Below is a small trained network, with its code and all its weights. Each question gives an input and a class and asks what happens when units are switched off, that is, made to give their printed mean instead of their output.

import numpy as np


def w(rows, s, z=0):
    codes = np.array(rows[::2]) - 128.0
    scale = np.full(codes.shape[1], s)
    scale[-1] = z or s
    return codes * scale


def f(y):
    return np.maximum(y, 0)


def log_softmax(a):
    a = a - a.max(-1, keepdims=True)
    return a - np.log(np.exp(a).sum(-1, keepdims=True))


def net(x, mask):
    res = np.array(x, float).reshape(1, 4) / 4 @ E
    y = f(res @ A[0][:, :-1].T + A[0][:, -1])
    res = res + np.where(mask, y, B[0][:, -1]) @ B[0][:, :-1]
    return log_softmax(res[-1] @ U[:, :-1].T + U[:, -1])


A, B = {}, {}
E = w([
[1,199,109,162,146,139,182,74,154,57,118,191],'x0',
[6,129,13,140,96,56,139,182,25,164,176,188],'x1',
[21,147,186,181,44,141,21,175,190,111,81,123],'x2',
[95,218,211,145,105,29,111,172,126,91,196,219],'x3',
],0.0098)
A[0] = w([
[70,121,153,140,102,131,87,69,149,68,112,167,65],'N0',
[84,129,135,149,81,127,141,141,215,113,135,174,66],'N1',
[113,112,153,92,104,60,158,154,69,203,185,172,158],'N2',
[59,254,171,126,143,94,101,88,149,24,169,219,163],'N3',
[103,110,140,139,88,89,100,173,18,154,158,117,168],'N4',
[111,169,153,117,196,134,182,89,171,91,179,129,45],'N5',
[87,135,147,137,127,108,140,184,86,144,173,193,80],'N6',
[132,158,210,148,120,133,64,182,124,112,137,142,140],'N7',
[198,56,112,66,149,167,116,117,109,185,106,85,251],'N8',
],0.0085,0.0025)
B[0] = w([
[150,146,129,99,168,164,83,112,92,160,166,150,179],'N0',
[138,171,124,109,156,125,95,120,157,178,181,203,176],'N1',
[166,68,103,96,77,91,162,183,106,181,117,119,191],'N2',
[59,149,148,145,113,190,152,90,179,11,139,121,248],'N3',
[120,144,168,100,106,108,182,213,121,120,99,116,191],'N4',
[114,129,75,112,77,83,139,115,139,118,112,111,169],'N5',
[79,148,76,133,106,127,173,112,185,114,95,103,185],'N6',
[161,94,151,165,177,163,122,67,104,150,136,175,184],'N7',
[133,178,151,187,184,179,71,104,179,133,193,163,239],'N8',
],0.011,0.017)
U = w([
[179,72,89,67,101,46,141,168,53,251,152,149,49],'0',
[79,103,110,118,43,132,181,128,147,91,13,69,17],'1',
[99,131,145,218,254,195,89,67,141,124,176,138,248],'2',
],0.0082,0.0012)

Each question gives the input, the list of numbers given to net, and the class t.
The units are the neurons (one row each of A and B). Each row of codes is followed by its name. A weight is (code - 128) times the scale printed after its matrix; where a second scale follows, it is the last column's (A, B and U).
mask holds one flag per neuron, in row order. A switched-off neuron (its flag False) gives its mean, the last column of its row in B, instead of its output. The means were averaged over made-up inputs and are rounded, as every weight is.
A unit's drop is (log p(t) with every unit on - log p(t) with that unit switched off) / (log p(t) with every unit on - log p(t) with every unit switched off).
The circuit of an input: a set's keep is (log p(t) with only the set's units on - log p(t) with every unit switched off) / (log p(t) with every unit on - log p(t) with every unit switched off). Starting from all 9 units, units are removed one at a time, each time the one whose removal leaves the highest keep (on an exact tie, the one counted first), for as long as the keep stays at least 0.8.
units of the circuit, in order: the units of the circuit, biggest drop first
k most important neurons: the k neurons with the biggest drops, biggest first
drop when u is switched off: that unit's drop, to one decimal
input [6,8,5,0], class 1: most important neuron => N8
input [-5,7,6,-7], class 0: 2 most important neurons => N3; N6
input [7,4,-2,-6], class 1: 2 most important neurons => N8; N7
input [2,6,8,1], class 1: 2 most important neurons => N8; N4
input [-3,7,-8,-6], class 0: 2 most important neurons => N2; N3
input [-2,8,-7,-7], class 0: 2 most important neurons => N3; N2
input [4,1,-6,-1], class 0: units of the circuit, in order => N3; N8
input [-2,0,-6,7], class 1: drop when N4 is switched off => 0.0
input [-4,1,-8,1], class 0: drop when N2 is switched off => 0.6
input [-5,1,2,4], class 0: drop when N3 is switched off => 0.4
